Here is a tiny trained network, its code and every weight. The questions are about switching its units off for an input and a target symbol, where a switched-off unit gives its printed mean instead of its output.

import numpy as np


def w(rows, s, z=0):
    codes = np.array(rows[::2]) - 128.0
    scale = np.full(codes.shape[1], s)
    scale[-1] = z or s
    return codes * scale


def norm(h):
    return h / np.sqrt((h * h).mean(-1, keepdims=True) + 1e-5)


def f(y):
    return y / 2 * (1 + np.tanh(0.7978845608 * (y + 0.044715 * y**3)))


def softmax(a):
    e = np.exp(a - a.max(-1, keepdims=True))
    return e / e.sum(-1, keepdims=True)


def log_softmax(a):
    a = a - a.max(-1, keepdims=True)
    return a - np.log(np.exp(a).sum(-1, keepdims=True))


def net(x, mask):
    ids = ['ΓΨΩδζηξπ'.index(c) for c in x.split()]
    T = len(ids)
    res = E[ids] + P[:T]
    r = norm(res)
    for j in range(3):
        rows = slice(4 * j, 4 * j + 4)
        q, k, v = (r @ M[0][rows].T for M in (Q, K, V))
        z = softmax(np.where(np.tri(T) > 0, q @ k.T / 4**0.5, -1e9)) @ v
        o = O[0][rows]
        res = res + np.where(mask[j], z, o[:, -1]) @ o[:, :-1]
    y = f(norm(res) @ A[0][:, :-1].T + A[0][:, -1])
    res = res + np.where(mask[3:19], y, B[0][:, -1]) @ B[0][:, :-1]
    return log_softmax(norm(res)[-1] @ U[:, :-1].T + U[:, -1])


Q, K, V, O, A, B = {}, {}, {}, {}, {}, {}
E = w([
[173,228,108,165,181,146,147],'Γ',
[123,147,115,119,128,201,171],'Ψ',
[66,70,140,201,119,107,188],'Ω',
[171,194,67,172,172,66,189],'δ',
[166,99,189,151,51,123,123],'ζ',
[162,85,169,82,124,172,135],'η',
[7,152,182,125,116,110,123],'ξ',
[156,151,74,205,157,147,93],'π',
],0.017)
P = w([
[163,253,147,153,36,187,207],'0',
[66,137,55,125,62,111,151],'1',
[93,124,88,109,94,127,131],'2',
[97,118,97,110,114,138,124],'3',
[102,119,110,113,133,148,123],'4',
[104,114,119,117,149,156,123],'5',
[101,105,126,122,160,166,122],'6',
[103,104,139,125,169,172,123],'7',
[111,109,147,124,178,174,126],'8',
[109,107,153,126,185,178,129],'9',
[114,100,164,128,192,187,131],'10',
[117,106,171,128,198,187,139],'11',
[128,117,192,130,207,186,150],'12',
],0.0056)
Q[0] = w([
[100,123,132,111,186,2,108],'H0',
[166,84,170,194,173,82,92],'H0',
[138,139,248,146,198,148,104],'H0',
[173,86,40,46,129,58,24],'H0',
[111,164,39,119,214,250,202],'H1',
[70,154,75,134,115,180,180],'H1',
[114,197,129,216,240,146,144],'H1',
[141,74,101,144,39,103,73],'H1',
[149,190,157,143,135,211,132],'H2',
[185,232,116,59,142,84,186],'H2',
[99,107,170,236,140,156,158],'H2',
[143,133,64,82,67,121,109],'H2',
],0.0067)
K[0] = w([
[164,119,105,125,140,63,111],'H0',
[105,131,88,165,151,89,82],'H0',
[64,210,166,139,147,84,23],'H0',
[180,111,90,184,118,89,86],'H0',
[6,151,197,95,160,150,168],'H1',
[15,155,2,120,190,61,171],'H1',
[53,132,160,90,144,82,79],'H1',
[191,118,87,175,123,66,224],'H1',
[87,159,159,120,114,128,147],'H2',
[129,95,98,153,124,180,106],'H2',
[84,180,151,136,143,122,92],'H2',
[165,117,91,107,118,114,134],'H2',
],0.0091)
V[0] = w([
[90,96,133,62,122,58,139],'H0',
[156,67,81,175,120,108,222],'H0',
[169,243,90,225,131,128,38],'H0',
[25,216,119,120,101,82,114],'H0',
[44,187,138,169,116,185,77],'H1',
[150,182,97,188,152,103,71],'H1',
[143,131,113,210,116,174,161],'H1',
[59,137,197,126,114,113,206],'H1',
[170,48,145,203,170,151,181],'H2',
[195,2,73,208,78,125,136],'H2',
[226,155,159,197,166,198,170],'H2',
[51,18,181,55,217,201,70],'H2',
],0.0059)
O[0] = w([
[169,128,83,140,180,167,92,59],'H0',
[96,140,138,143,152,43,202,149],'H0',
[94,56,220,138,184,115,104,109],'H0',
[186,128,183,65,157,193,92,158],'H0',
[146,255,177,131,110,116,52,233],'H1',
[126,137,147,108,52,159,155,71],'H1',
[154,119,93,108,178,74,143,193],'H1',
[120,149,149,129,75,118,95,253],'H1',
[121,113,123,85,75,75,116,154],'H2',
[138,143,138,155,81,59,77,90],'H2',
[112,183,26,106,81,29,123,211],'H2',
[104,66,160,136,166,146,142,63],'H2',
],0.0062,0.0041)
A[0] = w([
[146,134,117,203,81,5,164,113],'N0',
[156,59,139,162,197,73,144,139],'N1',
[112,139,203,85,92,105,115,201],'N2',
[105,212,134,116,146,177,134,57],'N3',
[106,96,150,160,193,219,49,130],'N4',
[183,136,115,212,156,180,106,230],'N5',
[43,173,152,171,140,90,113,132],'N6',
[81,103,67,93,174,128,157,195],'N7',
[125,180,155,141,120,111,94,155],'N8',
[128,160,149,141,163,134,118,17],'N9',
[118,155,111,127,230,122,166,252],'N10',
[143,184,136,110,148,185,105,165],'N11',
[88,126,147,170,153,144,162,189],'N12',
[115,157,101,191,159,73,138,162],'N13',
[147,111,153,188,93,104,69,63],'N14',
[113,170,175,176,97,145,141,114],'N15',
],0.011,0.0029)
B[0] = w([
[161,154,127,2,178,96,232,254],'N0',
[132,39,190,186,199,154,143,146],'N1',
[122,203,14,132,105,131,128,179],'N2',
[166,57,140,147,144,129,70,205],'N3',
[154,139,108,26,104,13,190,197],'N4',
[70,204,87,114,62,72,173,189],'N5',
[196,126,143,145,132,178,75,212],'N6',
[150,135,232,157,207,108,67,155],'N7',
[86,57,141,208,116,129,190,183],'N8',
[122,88,79,114,162,237,144,136],'N9',
[151,53,198,91,107,114,153,196],'N10',
[93,40,113,133,163,63,154,200],'N11',
[151,138,114,99,115,90,155,162],'N12',
[99,119,123,94,52,194,74,218],'N13',
[130,22,200,202,219,189,64,142],'N14',
[148,108,124,95,188,173,121,181],'N15',
],0.0059,0.0082)
U = w([
[139,193,73,210,210,143,140,187],'Γ',
[95,89,2,155,161,220,180,96],'Ψ',
[135,50,209,156,201,128,198,85],'Ω',
[82,246,36,116,52,93,232,167],'δ',
[154,121,133,168,37,171,124,158],'ζ',
[149,76,81,31,171,77,121,7],'η',
[5,203,161,109,136,174,100,204],'ξ',
[74,94,69,193,98,40,106,150],'π',
],0.0078,0.0021)

Each question gives the input, a string of symbols that net reads in full, and the target symbol t.
The units are the heads (4 rows each of Q, K, V and O) and the neurons (one row each of A and B). Each row of codes is followed by its name. A weight is (code - 128) times the scale printed after its matrix; where a second scale follows, it is the last column's (O, A, B and U).
mask holds one flag per unit, heads first, then neurons. A switched-off unit (its flag False) gives its mean, the last column of its rows in O or B, instead of its output. The means were averaged over made-up inputs and are rounded, as every weight is.
A unit's drop is (log p(t) with every unit on - log p(t) with that unit switched off) / (log p(t) with every unit on - log p(t) with every unit switched off).
The circuit of an input: a set's keep is (log p(t) with only the set's units on - log p(t) with every unit switched off) / (log p(t) with every unit on - log p(t) with every unit switched off). Starting from the 12 units with the biggest drops (on a tie, the unit counted first), units are removed one at a time, each time the one whose removal leaves the highest keep (on an exact tie, the one counted first), for as long as the keep stays at least 0.8.
circuit, biggest first: the units of the circuit, biggest drop first
most important unit: the unit with the biggest drop
top k neurons: the k neurons with the biggest drops, biggest first
heads that matter: for each layer, one digit per head in row order, 1 if its drop is at least 0.15 and else 0, layers parted by /
input η Γ Γ Ψ δ Ψ Γ Ω, target δ: circuit, biggest first : [H2]
input π Ψ ζ π η δ δ δ η δ, target Ω: heads that matter : 110
input δ π η Γ π ζ η δ η π Γ Ψ, target δ: heads that matter : 101
input δ η Ω, target δ: circuit, biggest first : [H0; N11]
input η Ω π δ Ω Γ Γ δ π Γ, target Ω: circuit, biggest first : [H0; N10]
input Γ η η π, target δ: heads that matter : 000
input η Ω π δ η Ω η, target Ω: heads that matter : 110
input η η Ψ η Ψ π, target δ: heads that matter : 100
input δ π π, target η: circuit, biggest first : [N0; H0; H2; N14]
input Ω ξ π, target π: heads that matter : 011
input δ Γ η π η Ψ Γ, target η: heads that matter : 011
input ξ ξ δ, target Ω: circuit, biggest first : [H0; H2; N10]
input ζ ξ Γ, target Γ: top 3 neurons : [N3; N0; N11]
input Ψ ζ Ψ Γ ζ π η Ω ζ Ψ Ψ Γ, target η: top 4 neurons : [N10; N3; N2; N13]
input Ω Γ ξ δ π Ω, target Ω: top 2 neurons : [N1; N0]
input Γ Ψ ζ π Ω Ψ, target η: most important unit : H2
input η η δ η η, target Ω: heads that matter : 011
input ζ η Γ Γ δ Ψ δ Ω η π π Γ, target Ω: top 2 neurons : [N10; N2]
input ξ π Ψ π Ω, target Ω: heads that matter : 001
input ξ δ π Ψ ζ Ψ, target Ψ: most important unit : H1
